Each row has a class, written after it.
[-10  31  -1  24 -49  -3 -12  29 -25   0  23  58 -13  -3  55  -5  17  31
  20   1  -6  17  13 -29 -40   4  25  10  10  55 -26 -12 -26  12   1  11
  27  31  13  29   4   3]	K_306
[-16  19   8  27 -37 -19  -5  24 -26   7  38  38 -13   2  46  -9   5   7
  19  -7 -12   7  23 -42 -32   4  15  14   1  48  -4 -26 -35  23  -2   6
  20  35  31  12  24   2]	K_63
[-10  38  51  11 -24  -7 -40  21 -18  14  48  64 -17  13  25 -40  -4  15
 -13 -44 -18  39  -2 -50  25  20  12  30   8  30  -2   8 -32 -25 -31 -14
  30  33 -10   3  -1 -11]	K_714
[-44  43  20  25 -17 -29 -33  15 -22 -34  46  15 -26  16 -14 -81 -21   1
  38 -12 -14  31  25 -24 -32  -6  23  49  12  33   2  10 -41 -42 -60   1
 -14  82  -2  26  42  -6]	K_221
[  5  28  15  20 -43   2   2  10 -14  33  36  54  -8 -16  63 -10  18  31
  14  -4 -22  22  11 -32 -23  26  30  10 -12  43 -27 -19 -27  14   0   6
  31  22  10  12  -4  -7]	K_82
[ 43  20  42 -37  22 -34 -55  29 -19  -2  14  15 -23  14 -10 -50  42 -52
 -43 -25  -6   0  17 -13  18 -37  30  -2  26  35 -21   7   7 -40   2  22
 -17  62 -25  28   3  -7]	K_212
[ -7  -5  29  18 -27 -18  -9  28 -21 -11  27  49 -28 -14  38 -11  14  18
  18  18 -17  11  17 -31 -64  11  30   8   9  40 -29 -38 -25  30 -14   2
  25  28   5   7  13  -8]	K_212
[ -1   9   0  19 -16 -19 -16  16 -37 -14  10  44 -31  22  41 -21 -13  27
  24  10 -23   1 -12 -27 -51   4  32   5   3  41 -26  -7  -4   5  -8  18
  21  39  23  36  19 -24]	K_683
[-10   9  35  11  -1 -31  -5  -8  -1  32  41  -4 -46  12   5 -45 -14 -21
  15 -34 -20   1   0 -50  39  -5  21  -6  24  18   0 -32 -21 -57  14  -2
   2  39  22  17  15  -4]	K_306
[ -1  -1  51  -6  -2   0 -15  19   4  22  58  27 -40  25 -16 -64 -15 -24
 -10 -42 -28  39   8 -44  30   4  17   9  34  10   0   3 -16 -45 -24 -34
  18  57   2  16  19 -12]	K_615
[-15  41   6  23 -35 -17  -5  32 -27   3   2  40   5   6  52   2  18  18
  27   0 -11  26  13 -33 -41   2  12   8  -6  52 -20   7 -12  14   4  16
  11  49  26   7  29  -2]	K_212
[-10  62  24  -3 -20 -37 -17  11 -16  26   5  26 -33  10   9 -58   7   0
 -39 -37  -9  -7  25 -36  17   7  24  16  53  21  16   6 -45 -39 -23 -33
   9  63 -13  29   8  -8]	K_212
[ 15  10  58 -34  24 -20   0  14   3   2  18 -18 -38 -19 -21  -4  13 -47
 -68 -15 -10   0  19 -26  28 -22  15 -29  45  18  13 -30 -23 -34   0 -47
  -1  38 -18  32   5  42]	K_63
[-12  35  18  21 -42 -23   1  39  -7  -5  36  40  -9 -12  70  -5  16  27
  19  -2 -10   9  15 -49 -50  16  16  12  -7  52  -5 -14 -23  22  -6   0
  19  42  11  11  18  -2]	K_221
[ 11  32  -5  19 -26  -8   5   1 -15  43  20  41 -11  -7  52 -26  -1  26
  -4 -27 -15  31   9 -38 -19  35  28   3  -8  39   3 -22 -33  23  33  -7
  30  28  -5  33   3   3]	K_63
[  9  57  65 -13  -5 -27 -38  17  -7  73  54  27  -7   4  23 -36  48 -19
 -34 -21 -20  24  31 -53  46 -30  -6  -2   1  17  18  -2 -57 -27  -6  20
  31  37 -29   7  -5  -8]	K_997
[  0  -6  37  16  -6 -26 -42  18 -15  22  45  63 -32  62   6 -64 -23 -51
  12 -63 -26   3  22 -41  21   1  -5  16  38   3 -10  -5   3 -41 -28 -36
   3  33  60 -15  16  -9]	K_66
[-15  24  -2  24 -33 -19 -14  17 -26 -11  19  35 -14  13  67   0   4  21
  19 -13 -11   6   6 -38 -56  11  18   7  -4  40 -18   5   3   5  15   9
  28  39  30  21  18 -17]	K_306
[-10  21   3  35 -26 -22 -17  11 -22  28  26  58 -16  28  61 -31   3  34
  33 -33 -14  23  14 -48 -34  10  20  19  -6  35 -25   4 -10  12  13  13
  34  41  18  27  16 -28]	K_916
[ 11  36  24 -25  -1 -19 -26 -18 -42  45  54  32 -21  19   9 -47  23 -25
 -38 -70  -8   8   5 -54  45  -8  30 -20  11  20 -10 -24 -44 -56  -7   0
  14  35  -7  40 -25  -5]	K_63
[ 16  19  32  16   8  28 -15  18 -23  47  85  33 -42  19   1 -78   3 -40
 -20 -58 -24  33   5 -35  25  14  14  -2   3  17 -22 -23 -30 -24   1 -10
  38  15  18   9  -1 -16]	K_221
[  1  54  30   4   2 -24 -10  21 -36  43  31  34 -34  38   0 -57  18 -25
 -25 -58 -17  17  13 -42  30  -9   6  11  26  20  21 -15 -20 -21  19 -13
  31  48  22  30  13  -7]	K_63
[-30  -1  16  30 -15 -19 -11  25 -28 -20  18  41 -38  21  35  -5 -10  20
  26  -1 -24   1  13 -36 -61   3  22  12  14  34 -13 -24 -20  17 -18  -3
  29  26  28  25  28 -10]	K_66
[-21  51   2  23 -36 -22 -10  14 -37  14  40  15 -10  -4  41 -41  12  20
  -6  -4 -17   3   2 -55 -47  12  29  13  -2  50   6 -35 -38  -6  13  16
  26  50  18  37  33 -11]	K_615
[ 22  18  41  -9   1 -12 -55  27  -8  53  49  13 -37  28  -7 -38  40 -62
 -40 -55 -16  10  37 -52   5 -26   0  -4  23  30 -33 -11  10 -31  22  10
  17  34  28  28   1  -7]	K_66
[ 17  65  42   6   1 -17 -34  40  -7  34  35  74 -21  39   2 -68  18  -8
  -8 -32 -21  44   9 -29  33  21   8  37  22  17  -3  31 -16 -21 -29 -30
  27  47 -11  -7 -16 -29]	K_714
[ -2   1  22  24 -33 -17 -27  34 -23   4  46  61 -22   8  46 -42  11  13
  25   6 -12  21  16 -25 -50  -7  35  21   8  40 -34 -10 -17  20 -14   0
  15  39  15  14  26  -4]	K_916
[ 17  53 -11   8  -3  17 -27  20 -18  84  21  63  11  58   6 -70  10 -36
  19 -65 -34  74   3 -27  50  16 -15   6  10  23   3  18 -18 -24  22 -17
  29  52  26  -3  -2 -21]	K_66
[-12   3  17  23 -37 -13 -13  34 -17 -19  48  27 -16   5  29 -15   8   5
   8  -3 -11  11  22 -38 -61   3  36  16  -2  51 -29  -1  -6   6  -9  10
  13  50  25  20  37  -8]	K_615
[-15   6  25 -10 -29 -41 -29  10  -1   6  32   6 -44  33   3 -28 -19 -22
 -23 -65 -25  -8  10 -60 -11  16  33   2  53  18   0  14  13 -35  -6 -19
   3  74  15  47   0 -18]	K_306
[-20  39 -21  50 -24   1  -8  11 -22  13  25  56 -17   4  40 -47  -7  51
  36  -4  -6  24   9 -25 -51  35  24  29   6  45 -14 -14 -32  30   1  11
  36  13  -1  44  15  -9]	K_916
[-17  43  23  18 -16 -35  12  17 -24  -3  26  29 -25   1  63 -12  10  41
  21 -18 -19  20   7 -52 -41  17  33   7 -22  39  -1 -17 -14   8  12  11
  31  40   1  29  16 -21]	K_221
[  6   7 -44   3 -60  42  -7   9  12  37  11  15 -15  -8 -38 -48  -1  -8
 -11 -23 -17  38   7  -9 -15  55  31   5  24  25 -31   7 -27  -2  -8 -26
   2  29 -10  24 -21 -12]	K_683
[-19  25  12  22 -17 -18  -3  33 -29 -19  26  29 -18  10  40  -2  15  15
  10 -13 -11   6  13 -31 -41  -3  27   1   2  36 -16  -3   2   0  -1   8
  23  30  22  23  27  -9]	K_916
[ 25  33  50 -18  13 -56 -18 -17  -6  76  16  22 -35  42  12 -15  17 -16
 -60 -50 -16  -4   0 -68  58  -6  27 -20  37  16  -5   4 -29 -62   8  -2
  15  38 -17  47 -17  -4]	K_683
[-26  24   2  33 -37 -16  -6  28 -10   9  34  41 -15   6  46   1  14  18
  20 -10 -11  10  24 -57 -73  14  14  15  22  48  -6 -18 -21  18  -3  -3
  27  37  22  31  31   2]	K_66
[ 25  13  35   2  24 -31 -44  21 -11  21  -1  31 -67  46   6 -53   6  -9
 -32 -53 -15 -17   7 -52 -15  -2  16   6  37  32 -26 -17  17 -23  19  13
  42  31   1  66  -2 -30]	K_66
[ -1  19   9  22 -24  -5 -11  43 -32 -24  30  40 -28   0  35   2  21  15
   0   8 -15  15   8 -21 -56  -6  36  21  11  49 -31 -12  -5  15  -8  -1
  22  40  11  22  15 -12]	K_714
[ -2  37  13  -4 -12   6 -36  24 -34  14  35  17 -42  28 -39 -78  22 -23
 -54 -51  -8  13  23 -23 -13   1  45  11  21  35 -12  -9 -13  -7  17  13
  23  29 -14  72   7 -14]	K_615
[ -4  36  26  15 -23 -38   5   8  -8  25  25  33 -15  -4  67  20  10  24
   9  -3 -20   5  18 -55 -35   5  16   0  -8  43 -18  -3 -17  20   2  16
  27  24  16  33  11  -3]	K_997
[  3  11  37 -18   0 -30 -61  51  -8   6  -3  37 -30  43  -7 -35  13 -30
 -36 -41 -16  -7  17 -23  -5 -28  -4   3  19  21   4  13 -11 -11  -9  -5
  14  50  12  27  16  -4]	K_66
[  9  70  25 -14 -60 -29 -39  20  -7  43  48  42  19 -11  23 -36  48 -10
 -39 -43  -3  15  25 -44  -3  12  28  17  13  48   9  19 -40  -9   2  -3
   0  73 -15  25  -4  12]	K_306
[ -8   0  16  18  -8 -18 -21  13 -29 -11  19  41 -38  -2  32 -20  -7  15
  15  -5 -29  13  11 -24 -53   3  29  15  -6  39 -23 -29 -19  25  -4   7
  28  28  17  32  18 -13]	K_66
[-14  21  15  20 -24  -1 -13  38 -18 -10  22  53 -21   5  47 -21  15  28
  31  -1 -25  28   9 -34 -43  22  12  12  -1  34 -17 -12  -9  16  -3   5
  30  30  12   8   8 -14]	K_82
[ 24  65  22   5   6 -12 -15  16 -37  54  16  48 -25  57   9 -71  23  -7
  12 -51 -37  33   5 -29  53  -2  19  11  -1  26 -20   4 -11 -47  18  12
  28  55  31  16  -5 -33]	K_82
[-22  78  49  15   6   2 -15  34 -12  18  37  28 -16   8 -21 -51  33 -10
 -11 -18 -19  39  26 -32  26  14  -2   4  15  20  27   0 -45 -26 -19 -10
  15  21 -26  13   4  17]	K_997
[-22  36  27   2 -28 -23 -30  21 -26  -5  47  33 -29  23 -12 -53  10 -26
 -18 -24 -19   0  29 -27   0   1  40  20  50  18   9  -8 -40 -44 -55 -35
  -6  40   7  13  13   6]	K_66
[ 23  48  25 -22 -22 -17 -43  44 -23 -30  -4  37 -14  -6 -11 -55  35 -27
 -51 -14  -6  -6  35   1 -19 -16  20  38  44  46  -8   8 -14  -2 -22 -33
  -9  62 -10  23  18   6]	K_714
[  8  72  35   7  -1  -9 -31  46 -26  44  23  45 -29  36  17 -35  46  -7
 -71 -50  -5  33  -4 -40   2 -16  16   8   4  21  -7  46 -33 -12  13  -1
  36  48 -22  47   5   0]	K_997
[  28   60   59  -12   -1  -18  -53   29  -25   35   46   61  -31   17
   -3 -114   35  -14    8  -17  -29   16   22  -28   34   -6   21   28
   20   36    3  -26  -30  -27  -21    1   13   43   -2   11   -1  -16]	K_66
[ -9 -28  69  -5  -5 -30  -8  -4   7 -13  63  19 -67  20 -34 -17 -33 -50
 -53 -74  -7 -45  41 -57  -6   2  28  -8  71  -8 -24  -6   6 -19 -49 -47
  -3  11  16  50  -1  12]	K_997
[-26  18  -2  29 -44 -25 -12  27 -15 -15  23  25 -10   3  36  19   9   7
  -8  -3  -8   7  24 -40 -76  19  25  16   2  44 -10  13 -10  28   3  10
  10  31  20  25  36   1]	K_683
[-21  35  63  14 -16 -19 -28  18 -18  27  64  18 -30  -9 -34 -62  29 -23
  -8   7  -2   6  36 -23  -9 -27  31  13  39  29 -16 -16 -60 -44 -61  -3
 -22  59 -11  16  26  28]	K_212
[-16  47   9  33 -37 -28 -26  30 -18   3  33  41  -3   2  40 -34  16  25
  28   6 -22  19  27 -51 -58  19  25  23   0  52  -2  -8 -41  23 -10  27
  10  53 -12  32  16  -7]	K_997
[ -6  38  32 -18 -23 -16 -39  35 -26   9  12   8 -50  20 -21 -71  25 -17
 -40 -31 -14   1   0 -43  -3 -26  35  -4  43  20  -5 -20 -30 -41   6  -3
  15  69 -20  58  -3 -16]	K_306
[-32  37   8  40 -21 -20 -14  39 -24  -9  28  45 -16  24  31 -31   2  18
  32 -22 -30  26  17 -46 -61  34  21  20  -5  37   4 -10  -9  24  12  18
  35  50  18  25  25 -27]	K_82
[ 39  41  25 -22 -14  -2 -21  25 -44  35   6  54  -4  37  12 -13  51 -40
 -28 -24  -6  29  14 -15  54 -37  -2   4  19  39 -43  -5  -9 -21   3  -7
  18  17  37  -5 -22  12]	K_63
[-25  39  -6  28 -43 -26  -7  29 -20  -4  18  34 -12 -14  42   1  22  28
  15  -8 -14   1  29 -37 -59  18  25  19  -8  50  -7 -22 -21  23   1  16
  13  32   8  24  15 -14]	K_714
[  4  38  -1  19 -42  -6 -12  31 -14  -1  30  43 -16  -7  40 -31  21  23
  20  -4 -17  17  10 -48 -43  21  37   4   1  42 -25 -22 -27   2   7  14
  18  42  -3  33  -8 -14]	K_306
[-25  17  14  18 -24 -15  -4  27 -31 -16   0  36 -18   8  51  20  18  19
  20  -7 -28   9  11 -25 -54   9   6   9  -6  43 -21  -6   8  21   2   7
  18  36  40  14  16  -4]	K_82
[ 39  39  -9 -22 -10  -6  -9  19   8  22  -6  10 -29   9 -14 -91  16  -5
  -6 -18 -10  27   6 -10  14  14  41   7  27  31  -8 -22 -13 -38  15 -12
  22  55 -46  37 -20 -38]	K_221
[ 29  19  56  -8 -14 -12 -51  31 -11  59  45  55 -42  28  11 -85  28 -20
   1   4 -18  21  11 -30  51 -42  19  13  38  30 -39 -26 -42 -40 -26  -3
  16  35  -2  13 -15 -10]	K_916
[ 43  29 -11 -34 -16   2   9  12   4  31  25 -26 -11  -6 -20 -40  38 -48
 -46 -74 -13  14  22 -27  -3  18  31 -16  16  24 -16   0  25 -41  39 -19
 -11  58   8  31   2  -3]	K_221
[ 10  14  20  20 -24 -15  -6  20 -23   7  17  53 -17   2  74   8  28  18
  14  15  -8  17   8 -19 -22 -21  20  19  -3  48 -45  -4  -7   6  -4   6
  29  19  21   8  13  -8]	K_916
[-17  49  15  21 -27  -7   8  27 -32 -22  25  42  -7  -6  45  -1  25  18
  -8   3  -8  13  19 -31 -44   9  22  13   0  52 -11  -6 -25   5 -11 -10
  18  26  18  23  30  14]	K_615
[-13  19  -8  19 -39 -20 -18  25 -31 -28  -3  41 -18  20  58   7  10   7
  15 -10  -4  13  12 -19 -51 -11  30   9  -6  40 -36  12  15   9  18  14
   7  30  24  28  10 -10]	K_306
[ 26  38  49  -8  -2 -16 -51  32 -24  55  15  72 -51  48  16 -96  33 -16
  19  10 -21  18   5 -27  57 -39   2  13  44  27 -31 -31 -39 -35 -15  13
  34  28  -7  12 -34 -32]	K_306
[  0  16   4  14 -18 -32 -20  39 -23 -41  -6  38 -31  28  22 -23  -4  12
  17  11 -24  11  13 -29 -73  14  44   7   8  34 -37  -4   5  14 -12  14
  12  28   1  42   6 -15]	K_997
[-13  38  47  17 -17  -1 -26   2 -24  33  77  45 -32  19  -1 -86  12  -7
   9 -44  -9  28  20 -44  26   1  29  20  25  20 -22  -3 -34 -45 -30 -23
   6  36  10  15  11   1]	K_916
[ 11  57  80  18 -15  -8  15  -2  -9 105  92  40 -34   5  30 -20  63  -9
 -35 -60  -5  29  21 -60  88 -15  24  14  29  21 -13   2 -26 -43   3 -23
  28  28   4   2 -13   1]	K_916
[ -7  19   1  21 -25 -32  -2   0 -20  17  35  32 -19   4  59  -4  -1  26
  11 -27  -9  10   5 -58 -32  15  42   1 -23  44  -6 -22 -32  15  22  23
  20  36  -1  48   6 -12]	K_63
[-24  37  50   2  -8 -24 -18  12 -25 -20  65   0 -39  19 -13 -69 -10  -8
  -3 -19 -14  11   0 -25   8  -4  46  21  12  21  10  -4 -28 -63 -49  -7
   8  48  -3  16  28 -13]	K_221
[ -7  33 -20  20 -49 -21 -29  33 -25 -20   5  50 -10   5  45 -38  12  19
  22   6  -9  17  14 -26 -61   9  39  36   9  52 -20 -12 -13   8  -7  12
   4  44 -10  28  14 -26]	K_714
[ -4  25  68  14  -5  -6 -40  44 -22  16  68  56 -35  34 -38 -98  15 -16
 -17 -36 -17  30  31 -41   7   7  20  26  50  21  -3  -3 -35 -22 -34 -30
  11  64  -4   9  20   9]	K_615
[ -2  38  34  -1 -11  -3 -47  27 -36  37  58  23 -34  48 -21 -90  28 -33
 -31 -51 -17  24  16 -45  15 -16  18  25  22  21 -15  13 -21 -34  -4   7
  21  62  14  23  15 -32]	K_615
[-11  43  -1   9 -25 -23 -23  29 -25  -8  13  14 -14  -3  45  14  15   1
 -28 -11 -11  13  11 -39 -40  -8  27   7  -4  49 -10 -13  -8  -4  18  23
  28  30  -3  42  14 -16]	K_714
[ 31  62  33 -13  14 -37 -23  22 -23  45   6  23 -24  54  -3 -42  46 -26
 -54 -50  -3  32   2 -48  37 -19  44  -4  25  18 -16  22 -13 -57  29  10
   9  58 -31  42  -6 -14]	K_212
[-15  43   1  37 -25 -20  -7   9 -40  13  42  51  -4  16  59 -37  11  28
  42  -2 -18  21   9 -39 -39  12  32  17  -5  45 -15 -21 -28   3   3  10
  21  33  26  22  25 -10]	K_916
[  2  47  24   4 -27 -35 -14 -13 -15  49  31   3 -18  18  20 -40  26  -4
 -24 -43  -4  -4   2 -50  35  -5  30  27  26  43  -9  -2 -24 -54   6   4
  21  45  13  26  17 -17]	K_916
[ 14  -3   7  -2 -10  21 -15   9  15  27  50  -8 -47 -24 -34 -56  15 -23
 -56 -45 -21  29  23 -12  16  25  55  -5  28  14 -11 -17 -48 -43  -2 -42
   8  42 -45  38 -12   0]	K_916
[ 14  29   5   5 -31 -18 -25  25 -44  -3  24  45   2  10  48 -12  23  19
  -2  -6  -7  17   8 -26 -38  -8  36  12 -22  51 -13 -13 -21  26  17  27
  25  41   5  29   7  -9]	K_63
[ -7  43 -11  22 -26 -19   7  22 -36  -2  11  28 -17   7   7 -34   9  37
  16  -1 -26   9   7 -36 -37  23  45   9  18  47  11 -28 -40  15  15  10
  12  54   4  45  26  -5]	K_683
[  6  57  11  -2 -18 -53 -34  31 -18  51  -9  36 -12  22 -15 -55  43 -25
 -23 -24 -19   6  35 -32  -4  -6  19  11  26  41 -12  -5 -66 -17  -9   9
 -14  78  -7  30   5   7]	K_212
[  6  26  25 -22 -20 -30 -55  21 -36 -22   8  13 -17  25 -39 -66   3 -16
  -8  -4  -1  22  15 -24  15 -35  29  27  50  45 -15 -20 -23 -45 -24  11
  -2  61  -7  30  12  14]	K_63
[-21  36   9  35 -38 -19  -9  33 -17  -7  22  58 -16  11  43 -41  10  34
  30 -13 -20  22  16 -42 -68  33  40  25 -10  43 -11  -4 -27  16  -3   8
  22  53   1  31  26 -17]	K_82
